riz: -0.06,3.01,2.00,-5.49,5.46,1.32
vebap: -0.85,-0.69,-0.54,1.14,-1.34,0.24
Kamek: -0.39,3.73,2.52,-0.91,6.68,1.66
nuno: -0.34,-0.32,-0.17,0.28,-0.24,0.24
Zubes: 0.31,-1.16,-0.80,2.18,-2.11,-0.62
bir: 1.87,-3.70,-2.31,6.87,-6.37,-2.57
putus: -0.02,-0.52,-0.89,0.66,-0.53,0.13
togi: 1.65,-0.62,-0.27,1.32,-0.90,-1.23
Basul: 0.95,1.56,1.15,-2.48,2.60,-0.22
gof: -2.12,4.86,3.05,-9.01,8.43,3.23
Rabi: -0.06,-1.19,-0.82,2.14,-2.15,-0.42
after: -0.90  -1.23
after: -0.24  0.24
after: 6.68  1.66
after: 2.52  -0.91

Kave: -0.24,-0.13,0.16,-0.07,0.28,0.12,-0.06,0.15
Bes: -7.19,-4.41,0.09,-2.49,-9.08,5.03,2.31,8.13
tis: 2.37,1.65,-0.51,0.65,2.83,-3.37,-0.75,-2.83
Reneg: -3.36,-1.34,0.36,-0.75,-3.27,1.87,0.95,2.54
Lita: 0.10,0.27,0.22,0.15,-0.03,-0.03,-0.12,-0.26
redop: 4.49,2.90,-0.66,1.69,6.31,-3.28,-1.67,8.14
after: -3.27  1.87
after: 0.36  -0.75
after: 0.10  0.27
after: -3.36  -1.34
after: -3.28  -1.67
after: -3.37  -0.75
after: -0.06  0.15

viti: 1.45,1.28,-0.34,1.47,-0.11,-0.62,-0.25,1.26,0.80,-1.17,-0.15,-1.42,-0.31
komuz: -0.24,-0.65,0.43,1.45,-0.75,1.08,0.19,1.19,-2.21,-0.02,0.97,0.43,0.91
risi: -0.87,-0.44,1.24,-1.21,0.94,-0.36,-1.39,-0.61,1.05,-0.19,-1.05,0.58,-0.99
muf: -0.30,-1.36,-5.14,-2.23,-4.96,2.04,-1.66,-1.62,0.67,-2.06,-1.59,-0.08,0.19
silus: -0.85,-0.45,1.24,1.25,0.93,-0.31,-1.41,-0.60,0.80,-0.17,-1.04,0.87,-1.00
tigi: 0.79,0.75,-0.79,0.93,0.41,-0.39,0.54,0.89,-1.68,-0.56,0.88,1.17,-0.70
ferim: 2.07,0.20,0.64,0.68,-0.40,0.69,0.30,0.59,1.22,0.68,-0.49,-0.86,0.26
mub: -1.28,0.77,0.12,0.94,0.36,-1.45,1.52,-2.42,0.70,0.15,0.79,-0.66,0.58
Fer: 0.79,0.75,-0.79,0.93,0.41,1.10,0.54,0.89,-1.68,-0.56,0.88,-3.37,1.29
after: -0.40  0.69
after: -1.05  0.58
after: 1.26  0.80
after: 0.59  1.22
after: 1.25  0.93
after: -0.08  0.19

Mened: 0.58,2.55,1.46,7.37,-2.26,-0.18,1.50,-0.68,1.96,0.70,3.61,-1.75,-0.91
febad: 4.76,-3.95,2.10,-0.95,0.86,-0.14,1.94,2.17,2.25,0.70,-1.92,0.66,0.40
fubog: -3.43,0.93,2.85,-1.32,-1.65,-0.12,1.86,-0.69,2.63,0.74,-3.41,-1.28,0.57
vez: 0.37,-1.75,3.89,-7.86,-0.12,-0.18,2.32,-1.47,3.28,0.87,2.32,-0.08,1.53
pip: -8.77,-4.51,2.03,-1.88,1.87,-0.05,1.94,-3.54,2.09,0.73,4.15,1.31,-3.13
sim: -4.22,1.08,3.35,4.64,-1.46,-0.16,1.94,-1.76,3.16,0.83,-3.51,-1.31,-0.26
tob: -0.46,-3.80,2.67,-4.59,1.23,-0.13,1.98,0.14,2.46,0.81,3.74,0.90,-0.51
zuku: -9.44,-3.53,1.80,4.33,1.22,-0.06,1.75,-3.87,2.02,0.69,0.24,0.79,-3.32
Dev: -4.22,1.08,3.35,4.64,-1.46,-0.16,0.67,-1.76,2.93,0.82,-0.19,-1.38,1.48
after: -1.47  3.28
after: 1.86  -0.69

